Below are the code and all the weights of a small trained network. Each question names an input and a target symbol and asks about switching units off, where a switched-off unit gives its printed mean instead of its output.

import numpy as np


def w(rows, s, z=0):
    codes = np.array(rows[::2]) - 128.0
    scale = np.full(codes.shape[1], s)
    scale[-1] = z or s
    return codes * scale


def f(y):
    return y / 2 * (1 + np.tanh(0.7978845608 * (y + 0.044715 * y**3)))


def softmax(a):
    e = np.exp(a - a.max(-1, keepdims=True))
    return e / e.sum(-1, keepdims=True)


def log_softmax(a):
    a = a - a.max(-1, keepdims=True)
    return a - np.log(np.exp(a).sum(-1, keepdims=True))


def net(x, mask):
    ids = ['ΘΣΦΨΩαβγελμξτ'.index(c) for c in x.split()]
    T = len(ids)
    res = E[ids] + P[:T]
    u = 0
    for l in range(2):
        q, k, v = (res @ M[l].T for M in (Q, K, V))
        z = softmax(np.where(np.tri(T) > 0, q @ k.T / 2**0.5, -1e9)) @ v
        res = res + np.where(mask[u], z, O[l][:, -1]) @ O[l][:, :-1]
        u += 1
        y = f(res @ A[l][:, :-1].T + A[l][:, -1])
        res = res + np.where(mask[u : u + 16], y, B[l][:, -1]) @ B[l][:, :-1]
        u += 16
    return log_softmax(res[-1] @ U[:, :-1].T + U[:, -1])


Q, K, V, O, A, B = {}, {}, {}, {}, {}, {}
E = w([
[105,83,137,81,178,146,168,98,84],'Θ',
[124,239,27,140,167,75,146,107,175],'Σ',
[182,178,68,165,161,91,93,145,91],'Φ',
[211,191,59,150,146,79,122,124,158],'Ψ',
[78,118,77,112,55,98,105,81,74],'Ω',
[117,115,106,52,174,49,110,156,160],'α',
[182,97,145,108,87,112,146,64,131],'β',
[114,57,87,89,168,143,153,94,202],'γ',
[171,226,2,150,195,138,116,126,111],'ε',
[120,158,176,128,181,94,125,136,119],'λ',
[122,101,155,127,174,68,85,162,115],'μ',
[98,156,155,143,190,164,157,100,150],'ξ',
[167,122,99,53,108,152,128,141,81],'τ',
],0.0081)
P = w([
[136,144,69,208,87,107,255,209,75],'0',
[134,137,82,183,111,100,222,184,87],'1',
[135,132,98,161,128,94,195,157,93],'2',
[127,126,114,140,140,93,167,142,107],'3',
[124,127,132,123,153,98,139,127,123],'4',
[113,130,151,103,163,100,112,112,138],'5',
[109,128,167,85,173,104,83,98,152],'6',
[98,127,184,71,188,111,55,81,171],'7',
[90,124,197,58,190,103,30,55,177],'8',
],0.0053)
Q[0] = w([
[138,252,66,214,131,114,36,199,204],'0.h0',
[139,127,47,58,237,7,188,9,84],'0.h0',
],0.022)
K[0] = w([
[130,70,156,138,229,110,234,192,115],'0.h0',
[139,120,194,87,252,140,52,86,186],'0.h0',
],0.025)
V[0] = w([
[9,36,201,118,62,151,125,151,62],'0.h0',
[35,141,151,188,91,5,176,77,246],'0.h0',
],0.011)
O[0] = w([
[234,61,98,71,253,72,170,72,57,2],'0.h0',
[221,162,158,61,162,222,142,224,161,212],'0.h0',
],0.0052,0.0028)
A[0] = w([
[164,158,142,96,160,100,97,174,82,151],'0.n0',
[106,109,65,212,169,67,77,43,90,75],'0.n1',
[158,51,186,196,84,103,65,200,118,93],'0.n2',
[190,183,96,187,167,113,58,145,152,138],'0.n3',
[10,68,125,114,114,122,143,70,52,153],'0.n4',
[121,131,128,97,145,70,160,170,100,254],'0.n5',
[218,89,164,85,120,110,164,201,169,84],'0.n6',
[87,77,213,153,36,131,93,163,136,57],'0.n7',
[125,135,157,45,108,197,90,145,81,116],'0.n8',
[98,76,205,174,118,72,164,50,159,122],'0.n9',
[127,126,158,108,154,185,186,106,94,100],'0.n10',
[151,158,116,49,56,191,115,186,120,26],'0.n11',
[162,84,107,19,127,178,145,150,27,73],'0.n12',
[172,63,72,82,119,80,121,61,137,144],'0.n13',
[92,157,176,223,180,214,111,114,119,97],'0.n14',
[237,121,206,176,40,168,163,2,125,109],'0.n15',
],0.0087,0.0033)
B[0] = w([
[117,203,134,102,140,59,106,130,145,190],'0.n0',
[60,128,108,146,119,9,162,176,100,124],'0.n1',
[186,136,161,93,104,77,149,174,83,99],'0.n2',
[104,181,125,91,115,132,173,201,112,216],'0.n3',
[33,165,115,113,52,141,135,74,63,154],'0.n4',
[134,236,127,67,127,173,63,134,137,254],'0.n5',
[45,151,71,125,154,87,108,116,149,132],'0.n6',
[155,82,195,148,32,82,135,162,91,112],'0.n7',
[153,120,200,145,55,117,120,144,166,138],'0.n8',
[35,94,125,174,178,83,169,177,120,116],'0.n9',
[106,129,166,122,91,147,179,136,105,123],'0.n10',
[181,75,115,248,148,143,89,119,172,109],'0.n11',
[250,114,118,72,75,124,141,66,110,122],'0.n12',
[71,142,30,75,183,55,135,38,101,143],'0.n13',
[89,199,112,106,185,6,182,52,123,153],'0.n14',
[81,141,120,52,127,29,184,231,199,99],'0.n15',
],0.012,0.0031)
Q[1] = w([
[78,167,78,88,73,94,84,117,140],'1.h0',
[49,252,114,59,105,157,114,109,176],'1.h0',
],0.036)
K[1] = w([
[68,104,203,74,56,119,66,49,118],'1.h0',
[118,62,225,91,253,97,98,123,190],'1.h0',
],0.02)
V[1] = w([
[113,111,193,180,172,230,255,18,125],'1.h0',
[94,29,17,63,51,154,179,143,251],'1.h0',
],0.012)
O[1] = w([
[88,215,131,43,72,119,155,145,235,91],'1.h0',
[168,177,185,165,129,77,125,1,141,2],'1.h0',
],0.0077,0.0091)
A[1] = w([
[14,120,129,217,97,192,127,63,144,117],'1.n0',
[126,207,149,121,138,58,113,129,135,156],'1.n1',
[167,120,114,134,165,152,150,190,217,1],'1.n2',
[147,99,93,211,253,76,167,126,157,97],'1.n3',
[135,77,78,111,114,168,107,69,41,161],'1.n4',
[160,44,76,174,156,218,116,27,164,52],'1.n5',
[222,162,115,118,155,155,74,49,119,180],'1.n6',
[152,119,243,174,30,145,104,169,77,93],'1.n7',
[25,79,106,215,165,105,183,79,84,60],'1.n8',
[173,118,128,148,101,162,112,42,59,145],'1.n9',
[158,99,73,99,126,220,128,158,160,121],'1.n10',
[121,111,54,153,130,100,134,131,117,178],'1.n11',
[237,101,193,176,32,199,109,175,192,135],'1.n12',
[181,171,162,177,141,154,127,44,163,79],'1.n13',
[145,76,98,23,42,83,163,93,111,55],'1.n14',
[156,163,141,195,150,172,109,174,166,114],'1.n15',
],0.011,0.0046)
B[1] = w([
[114,140,114,88,67,53,61,86,164,163],'1.n0',
[98,97,115,166,127,144,208,139,123,190],'1.n1',
[109,160,166,136,59,158,172,65,83,193],'1.n2',
[127,77,191,95,49,152,141,95,144,164],'1.n3',
[163,119,66,66,77,115,185,106,170,201],'1.n4',
[111,196,60,139,158,174,170,165,56,156],'1.n5',
[204,177,153,126,175,148,98,96,166,190],'1.n6',
[221,183,140,157,56,147,157,198,97,145],'1.n7',
[136,173,67,212,188,119,92,158,123,168],'1.n8',
[72,111,212,178,141,132,110,147,145,182],'1.n9',
[134,113,176,125,146,76,85,189,144,253],'1.n10',
[119,94,117,156,166,172,131,117,129,174],'1.n11',
[65,77,144,148,219,134,165,141,249,134],'1.n12',
[120,83,125,95,129,13,166,161,61,172],'1.n13',
[144,94,161,153,168,169,81,106,53,162],'1.n14',
[128,129,109,106,151,119,63,65,116,191],'1.n15',
],0.017,0.012)
U = w([
[78,84,71,153,208,167,203,160,121,127],'Θ',
[94,110,144,89,104,74,85,36,211,85],'Σ',
[185,139,112,199,112,172,150,163,72,46],'Φ',
[142,100,147,183,183,143,138,160,237,75],'Ψ',
[167,142,130,147,24,100,96,109,97,5],'Ω',
[199,148,155,114,153,205,92,46,160,191],'α',
[133,39,219,212,114,77,157,95,83,84],'β',
[174,202,85,76,179,41,157,114,134,76],'γ',
[82,135,64,188,163,115,84,74,152,161],'ε',
[92,139,187,135,211,139,28,217,75,225],'λ',
[165,6,91,52,88,93,152,142,157,151],'μ',
[91,186,196,77,43,151,195,129,197,211],'ξ',
[87,87,115,111,105,156,141,50,2,56],'τ',
],0.0038,0.0031)

Each question gives the input, a string of symbols that net reads in full, and the target symbol t.
The units are the heads (2 rows each of Q, K, V and O) and the neurons (one row each of A and B). Each row of codes is followed by its name. A weight is (code - 128) times the scale printed after its matrix; where a second scale follows, it is the last column's (O, A, B and U).
mask holds one flag per unit, layer by layer, with each layer's heads first. A switched-off unit (its flag False) gives its mean, the last column of its rows in O or B, instead of its output. The means were averaged over made-up inputs and are rounded, as every weight is.
A unit's drop is (log p(t) with every unit on - log p(t) with that unit switched off) / (log p(t) with every unit on - log p(t) with every unit switched off).
The circuit of an input: a set's keep is (log p(t) with only the set's units on - log p(t) with every unit switched off) / (log p(t) with every unit on - log p(t) with every unit switched off). Starting from the 12 units with the biggest drops (on a tie, the unit counted first), units are removed one at a time, each time the one whose removal leaves the highest keep (on an exact tie, the one counted first), for as long as the keep stays at least 0.8.
circuit, biggest first: the units of the circuit, biggest drop first
unit that matters most: the unit with the biggest drop
top k neurons: the k neurons with the biggest drops, biggest first
top k neurons in layer l: the k neurons of layer l with the biggest drops, biggest first
input λ Θ β ε ε, target β: circuit, biggest first -> (1.h0, 0.n15, 1.n9)
input β λ Ω μ Θ α Σ τ, target Ψ: top 3 neurons -> (1.n12, 0.n8, 0.n11)
input β β Σ τ Σ, target β: top 2 neurons -> (1.n13, 0.n15)
input ξ β Ψ, target β: circuit, biggest first -> (0.n15, 1.h0, 1.n9)
input μ β τ ξ, target ξ: top neuron in layer 0 -> (0.n14)
input Φ Ω λ ε μ τ, target Θ: top 4 neurons -> (1.n4, 1.n8, 1.n5, 0.n13)
input β λ μ Σ Θ, target Ψ: circuit, biggest first -> (1.n12, 0.h0, 0.n8, 0.n11)
input γ λ λ τ Θ τ, target τ: circuit, biggest first -> (0.h0, 0.n4, 1.n10)
input Θ ε τ ξ Θ, target λ: top 3 neurons in layer 0 -> (0.n14, 0.n12, 0.n4)
input Ψ Φ ε τ, target Ω: top 2 neurons in layer 1 -> (1.n7, 1.n0)
input ξ β λ ε ε ε Ω, target Ω: top 2 neurons in layer 0 -> (0.n7, 0.n4)
input ε ε λ ε τ Ψ λ ε Σ, target λ: top 2 neurons in layer 1 -> (1.n10, 1.n4)
input Θ Σ λ λ ε λ Φ Θ, target Σ: top 2 neurons -> (1.n0, 0.n3)
input Φ Ω ε γ α Ψ, target α: unit that matters most -> 1.h0
input λ Σ Ψ λ Ψ Θ μ Σ, target μ: top 2 neurons -> (1.n4, 1.n3)
input λ τ α ε, target α: top 2 neurons -> (1.n6, 1.n3)
input Θ τ Θ ε Ω ε, target Θ: top 2 neurons in layer 0 -> (0.n3, 0.n1)
input ε ξ β Θ Ω Ω, target α: top 2 neurons in layer 0 -> (0.n12, 0.n13)
input Ω β Θ, target γ: top 2 neurons in layer 1 -> (1.n4, 1.n13)
input ε Φ γ Θ Ψ Ψ τ τ ε, target Θ: top 3 neurons -> (0.n1, 1.n1, 0.n3)
input λ Ψ ξ Φ α λ β, target β: top neuron -> (0.n15)
input ξ Ω Σ Σ λ ξ ε γ γ, target γ: top 3 neurons -> (1.n13, 1.n6, 1.n5)
input ε β ε, target β: top 4 neurons in layer 1 -> (1.n13, 1.n3, 1.n9, 1.n1)
input Θ λ λ ξ ξ μ ξ, target ξ: top 2 neurons -> (0.n14, 1.n2)
input Ψ ξ Ψ λ τ Σ λ Ψ, target λ: top 2 neurons in layer 1 -> (1.n10, 1.n4)
input λ Ψ Σ γ Ω Θ, target α: top 2 neurons in layer 1 -> (1.n6, 1.n14)
